Here is a tiny trained network, its code and every weight. The questions are about switching its units off for an input and a class, where a switched-off unit gives its printed mean instead of its output.

import numpy as np


def w(rows, s, z=0):
    codes = np.array(rows[::2]) - 128.0
    scale = np.full(codes.shape[1], s)
    scale[-1] = z or s
    return codes * scale


def norm(h):
    return h / np.sqrt((h * h).mean(-1, keepdims=True) + 1e-5)


def f(y):
    return y / 2 * (1 + np.tanh(0.7978845608 * (y + 0.044715 * y**3)))


def log_softmax(a):
    a = a - a.max(-1, keepdims=True)
    return a - np.log(np.exp(a).sum(-1, keepdims=True))


def net(x, mask):
    res = np.array(x, float).reshape(1, 8) / 4 @ E
    u = 0
    for l in range(2):
        y = f(norm(res) @ A[l][:, :-1].T + A[l][:, -1])
        res = res + np.where(mask[u : u + 6], y, B[l][:, -1]) @ B[l][:, :-1]
        u += 6
    return log_softmax(norm(res)[-1] @ U[:, :-1].T + U[:, -1])


A, B = {}, {}
E = w([
[127,118,130,130],'x0',
[128,131,127,128],'x1',
[197,136,131,250],'x2',
[126,125,127,130],'x3',
[164,87,4,87],'x4',
[127,130,127,126],'x5',
[15,178,110,136],'x6',
[126,117,129,128],'x7',
],0.0038)
A[0] = w([
[141,152,126,117,54],'L0N0',
[97,184,201,173,54],'L0N1',
[111,85,2,201,60],'L0N2',
[144,117,14,42,109],'L0N3',
[107,108,92,180,117],'L0N4',
[87,146,4,216,3],'L0N5',
],0.0054,0.0027)
B[0] = w([
[127,119,116,99,86],'L0N0',
[125,64,80,140,173],'L0N1',
[149,253,80,35,191],'L0N2',
[152,62,119,130,249],'L0N3',
[183,216,130,158,144],'L0N4',
[157,243,170,81,167],'L0N5',
],0.0055,0.002)
A[1] = w([
[113,90,225,82,73],'L1N0',
[132,56,152,141,119],'L1N1',
[115,95,169,109,219],'L1N2',
[135,118,60,21,100],'L1N3',
[160,94,253,46,2],'L1N4',
[157,181,153,135,143],'L1N5',
],0.0065,0.003)
B[1] = w([
[227,210,76,99,172],'L1N0',
[147,171,126,91,163],'L1N1',
[123,150,185,57,234],'L1N2',
[93,95,125,194,253],'L1N3',
[141,255,53,109,152],'L1N4',
[106,82,124,138,166],'L1N5',
],0.0062,0.0021)
U = w([
[158,241,82,82,255],'0',
[16,149,212,71,70],'1',
[198,107,220,185,86],'2',
[51,148,162,233,143],'3',
[155,18,84,65,136],'4',
[9,83,21,119,78],'5',
[217,97,32,192,53],'6',
],0.015,0.0037)

Each question gives the input, the list of numbers given to net, and the class t.
The units are the neurons (one row each of A and B). Each row of codes is followed by its name. A weight is (code - 128) times the scale printed after its matrix; where a second scale follows, it is the last column's (A, B and U).
mask holds one flag per neuron, layer by layer. A switched-off neuron (its flag False) gives its mean, the last column of its row in B, instead of its output. The means were averaged over made-up inputs and are rounded, as every weight is.
A unit's drop is (log p(t) with every unit on - log p(t) with that unit switched off) / (log p(t) with every unit on - log p(t) with every unit switched off).
most important unit: the unit with the biggest drop
top k neurons: the k neurons with the biggest drops, biggest first
top k neurons in layer l: the k neurons of layer l with the biggest drops, biggest first
drop when u is switched off: that unit's drop, to one decimal
input [2,-4,7,1,3,-7,2,0], class 0: most important unit -> L0N2
input [-1,-7,1,6,-1,6,1,-7], class 3: top 3 neurons in layer 1 -> (L1N0, L1N2, L1N5)
input [0,7,-3,-2,-8,1,0,-3], class 0: top 3 neurons -> (L1N0, L1N4, L1N3)
input [-2,7,0,2,-7,4,-5,4], class 0: top 2 neurons -> (L1N4, L1N0)
input [-5,-3,-4,-6,0,4,-6,8], class 0: top 2 neurons in layer 1 -> (L1N4, L1N0)
input [-8,-5,-6,6,-3,-3,-2,-5], class 0: top 2 neurons -> (L1N0, L1N4)
input [4,-7,-5,5,-5,-7,-5,5], class 0: drop when L1N4 is switched off -> 0.1
input [6,5,-1,4,-7,-1,-4,1], class 0: drop when L1N0 is switched off -> 0.2
input [1,2,-5,7,-1,-8,-4,3], class 0: drop when L1N4 is switched off -> 0.3
input [5,2,-7,-7,-2,-3,-3,8], class 0: top 2 neurons -> (L1N4, L1N0)
input [0,4,-3,-8,-6,-2,-8,4], class 0: drop when L1N4 is switched off -> 0.2
